Below are the code and all the weights of a small trained network. Each question names an input and a target symbol and asks about switching units off, where a switched-off unit gives its printed mean instead of its output.

import numpy as np


def w(rows, s, z=0):
    codes = np.array(rows[::2]) - 128.0
    scale = np.full(codes.shape[1], s)
    scale[-1] = z or s
    return codes * scale


def norm(h):
    return h / np.sqrt((h * h).mean(-1, keepdims=True) + 1e-5)


def f(y):
    return np.maximum(y, 0)


def softmax(a):
    e = np.exp(a - a.max(-1, keepdims=True))
    return e / e.sum(-1, keepdims=True)


def log_softmax(a):
    a = a - a.max(-1, keepdims=True)
    return a - np.log(np.exp(a).sum(-1, keepdims=True))


def net(x, mask):
    ids = ['αβγδηλξπστφω'.index(c) for c in x.split()]
    T = len(ids)
    res = E[ids] + P[:T]
    u = 0
    for l in range(2):
        r = norm(res)
        for j in range(2):
            rows = slice(2 * j, 2 * j + 2)
            q, k, v = (r @ M[l][rows].T for M in (Q, K, V))
            z = softmax(np.where(np.tri(T) > 0, q @ k.T / 2**0.5, -1e9)) @ v
            o = O[l][rows]
            res = res + np.where(mask[u + j], z, o[:, -1]) @ o[:, :-1]
        u += 2
        y = f(norm(res) @ A[l][:, :-1].T + A[l][:, -1])
        res = res + np.where(mask[u : u + 16], y, B[l][:, -1]) @ B[l][:, :-1]
        u += 16
    return log_softmax(norm(res)[-1] @ U[:, :-1].T + U[:, -1])


Q, K, V, O, A, B = {}, {}, {}, {}, {}, {}
E = w([
[109,93,109,110,130,154],'α',
[121,91,92,104,137,162],'β',
[174,113,117,158,136,118],'γ',
[126,89,93,105,135,164],'δ',
[157,96,101,186,133,126],'η',
[175,92,128,249,166,123],'λ',
[238,148,136,178,149,91],'ξ',
[200,160,157,172,141,54],'π',
[136,144,109,68,94,159],'σ',
[156,138,83,75,129,172],'τ',
[82,119,164,195,110,128],'φ',
[95,139,118,143,62,118],'ω',
],0.021)
P = w([
[172,3,159,77,92,153],'0',
[148,69,115,95,127,96],'1',
[128,91,100,103,140,75],'2',
[130,114,107,155,98,134],'3',
[114,138,91,168,105,132],'4',
[104,171,78,160,133,110],'5',
[110,187,79,177,118,149],'6',
[118,229,74,202,135,173],'7',
],0.015)
Q[0] = w([
[135,107,14,104,103,43],'0.h0',
[129,183,69,254,37,162],'0.h0',
[77,111,183,7,169,175],'0.h1',
[75,145,163,162,52,194],'0.h1',
],0.0091)
K[0] = w([
[125,162,139,161,77,146],'0.h0',
[80,217,114,157,144,123],'0.h0',
[144,4,176,132,124,128],'0.h1',
[86,126,99,180,146,81],'0.h1',
],0.015)
V[0] = w([
[106,107,58,148,93,89],'0.h0',
[32,157,254,155,47,26],'0.h0',
[154,178,65,123,198,176],'0.h1',
[130,239,137,48,45,131],'0.h1',
],0.0063)
O[0] = w([
[174,195,190,124,111,173,235],'0.h0',
[179,95,222,129,92,123,139],'0.h0',
[218,134,56,158,123,138,84],'0.h1',
[136,68,104,166,2,107,3],'0.h1',
],0.009,0.0041)
A[0] = w([
[122,111,101,30,127,121,25],'0.n0',
[137,191,89,100,109,121,74],'0.n1',
[161,140,172,86,116,184,34],'0.n2',
[87,123,103,148,133,180,154],'0.n3',
[192,151,128,63,129,131,141],'0.n4',
[93,164,111,105,152,161,148],'0.n5',
[133,163,158,83,169,185,68],'0.n6',
[40,181,94,92,114,177,58],'0.n7',
[165,120,204,86,68,192,59],'0.n8',
[136,133,100,141,132,194,197],'0.n9',
[130,65,120,131,161,89,15],'0.n10',
[95,101,106,10,116,87,106],'0.n11',
[96,128,101,159,92,107,3],'0.n12',
[88,157,165,172,115,80,69],'0.n13',
[150,120,179,134,168,126,65],'0.n14',
[165,159,95,159,147,120,210],'0.n15',
],0.011,0.0043)
B[0] = w([
[89,88,126,254,166,91,146],'0.n0',
[134,137,137,104,121,194,156],'0.n1',
[120,156,200,61,175,108,139],'0.n2',
[189,163,163,72,105,148,183],'0.n3',
[65,105,161,163,146,111,164],'0.n4',
[158,164,121,80,132,184,174],'0.n5',
[119,96,166,29,127,87,159],'0.n6',
[184,132,112,81,58,155,163],'0.n7',
[80,141,98,4,171,98,168],'0.n8',
[145,128,182,41,131,110,218],'0.n9',
[141,175,214,95,83,136,150],'0.n10',
[106,50,104,192,176,44,155],'0.n11',
[55,137,143,141,106,130,134],'0.n12',
[129,166,139,159,102,191,168],'0.n13',
[118,135,114,134,83,149,164],'0.n14',
[133,92,192,78,109,187,254],'0.n15',
],0.0077,0.0075)
Q[1] = w([
[245,199,189,147,53,192],'1.h0',
[134,192,17,127,177,188],'1.h0',
[170,78,134,149,53,62],'1.h1',
[137,194,209,169,141,186],'1.h1',
],0.012)
K[1] = w([
[102,247,94,191,91,114],'1.h0',
[215,125,113,186,187,138],'1.h0',
[68,113,133,89,114,127],'1.h1',
[110,219,90,182,117,124],'1.h1',
],0.015)
V[1] = w([
[123,144,110,54,35,55],'1.h0',
[250,65,68,120,117,95],'1.h0',
[181,111,121,58,101,198],'1.h1',
[30,107,102,70,120,197],'1.h1',
],0.012)
O[1] = w([
[126,248,120,137,52,96,90],'1.h0',
[242,106,89,148,92,86,2],'1.h0',
[153,183,108,158,176,131,247],'1.h1',
[146,134,63,145,133,235,63],'1.h1',
],0.017,0.004)
A[1] = w([
[151,214,108,155,129,144,85],'1.n0',
[135,104,124,196,44,100,96],'1.n1',
[82,173,71,117,10,132,160],'1.n2',
[145,81,103,99,95,205,191],'1.n3',
[171,99,95,157,38,132,146],'1.n4',
[122,52,137,147,90,26,45],'1.n5',
[71,54,147,196,113,121,116],'1.n6',
[79,247,158,166,84,115,80],'1.n7',
[28,146,199,103,112,169,182],'1.n8',
[109,94,108,127,179,114,103],'1.n9',
[129,231,91,135,193,142,118],'1.n10',
[94,141,185,118,120,22,130],'1.n11',
[45,190,108,127,25,112,2],'1.n12',
[156,166,86,215,156,163,96],'1.n13',
[67,100,140,124,139,147,159],'1.n14',
[133,103,203,223,134,116,232],'1.n15',
],0.015,0.0079)
B[1] = w([
[102,84,111,73,114,139,155],'1.n0',
[93,203,99,84,90,163,141],'1.n1',
[165,121,188,158,24,152,178],'1.n2',
[74,164,143,95,77,94,175],'1.n3',
[113,137,77,215,180,151,147],'1.n4',
[182,199,163,110,115,108,157],'1.n5',
[105,180,113,109,160,156,154],'1.n6',
[154,10,190,157,133,150,186],'1.n7',
[100,146,120,213,199,142,247],'1.n8',
[145,152,183,135,36,155,151],'1.n9',
[126,177,193,67,112,192,174],'1.n10',
[99,218,182,112,121,156,186],'1.n11',
[232,38,222,130,104,198,166],'1.n12',
[102,160,159,104,148,111,155],'1.n13',
[98,179,112,143,130,105,177],'1.n14',
[57,104,63,136,91,87,202],'1.n15',
],0.014,0.015)
U = w([
[34,125,75,28,42,141,1],'α',
[121,97,57,79,99,135,183],'β',
[89,76,110,45,91,70,175],'γ',
[118,91,62,81,105,133,184],'δ',
[194,178,134,40,216,177,79],'η',
[130,4,154,82,215,78,104],'λ',
[223,107,158,162,220,24,243],'ξ',
[109,236,170,117,69,18,18],'π',
[118,203,39,164,12,160,74],'σ',
[195,174,30,176,142,130,255],'τ',
[20,162,111,184,169,129,133],'φ',
[169,81,205,186,81,165,118],'ω',
],0.012,0.0035)

Each question gives the input, a string of symbols that net reads in full, and the target symbol t.
The units are the heads (2 rows each of Q, K, V and O) and the neurons (one row each of A and B). Each row of codes is followed by its name. A weight is (code - 128) times the scale printed after its matrix; where a second scale follows, it is the last column's (O, A, B and U).
mask holds one flag per unit, layer by layer, with each layer's heads first. A switched-off unit (its flag False) gives its mean, the last column of its rows in O or B, instead of its output. The means were averaged over made-up inputs and are rounded, as every weight is.
A unit's drop is (log p(t) with every unit on - log p(t) with that unit switched off) / (log p(t) with every unit on - log p(t) with every unit switched off).
The circuit of an input: a set's keep is (log p(t) with only the set's units on - log p(t) with every unit switched off) / (log p(t) with every unit on - log p(t) with every unit switched off). Starting from the 12 units with the biggest drops (on a tie, the unit counted first), units are removed one at a time, each time the one whose removal leaves the highest keep (on an exact tie, the one counted first), for as long as the keep stays at least 0.8.
units of the circuit, in order: the units of the circuit, biggest drop first
k most important neurons: the k neurons with the biggest drops, biggest first
k most important neurons of layer l: the k neurons of layer l with the biggest drops, biggest first
input η π η φ π γ σ η, target σ: units of the circuit, in order : [0.h1; 1.n1]
input ξ σ η, target σ: units of the circuit, in order : [0.h1; 1.h0; 1.h1]
input ω γ η η ω β σ, target ω: 3 most important neurons of layer 1 : [1.n7; 1.n2; 1.n12]
input φ η π ω α φ, target ω: units of the circuit, in order : [1.n7]
input φ η γ σ φ ξ η γ, target ξ: units of the circuit, in order : [1.h0; 1.h1; 0.h1]
input π η φ ξ η ξ δ η, target ξ: units of the circuit, in order : [1.h0; 1.h1; 0.h1]
input η η η ξ η, target ξ: units of the circuit, in order : [1.h0; 1.h1]
input π σ δ π ξ, target π: 3 most important neurons of layer 0 : [0.n11; 0.n7; 0.n15]
input η ω π, target ω: units of the circuit, in order : [1.h0; 1.n7; 1.n12]
input ω ω λ τ, target ω: 3 most important neurons of layer 0 : [0.n4; 0.n6; 0.n0]
input η τ η ξ, target τ: units of the circuit, in order : [1.h0; 0.h1; 1.n4]
input λ ω ω φ ω π φ, target ω: 3 most important neurons : [1.n12; 1.n7; 0.n15]
input α α λ η, target λ: units of the circuit, in order : [1.h0; 0.h1]
input φ φ π σ, target φ: 2 most important neurons : [1.n8; 0.n11]
input η φ λ γ, target φ: units of the circuit, in order : [1.h0; 1.n8]
input τ φ ξ η η λ η, target λ: units of the circuit, in order : [1.h0]
input φ ω π η τ η, target τ: units of the circuit, in order : [0.h1; 1.h0]
input φ η β π, target π: 2 most important neurons of layer 0 : [0.n13; 0.n11]
input ω η π γ, target π: 2 most important neurons of layer 0 : [0.n11; 0.n6]
input φ η δ, target φ: most important neuron of layer 0 : [0.n10]
input ω λ π, target ω: 2 most important neurons : [1.n7; 0.n8]
input π η α δ η η λ σ, target η: 2 most important neurons of layer 1 : [1.n15; 1.n7]
input π φ φ η η ω τ η, target ω: 2 most important neurons : [0.n15; 1.n7]
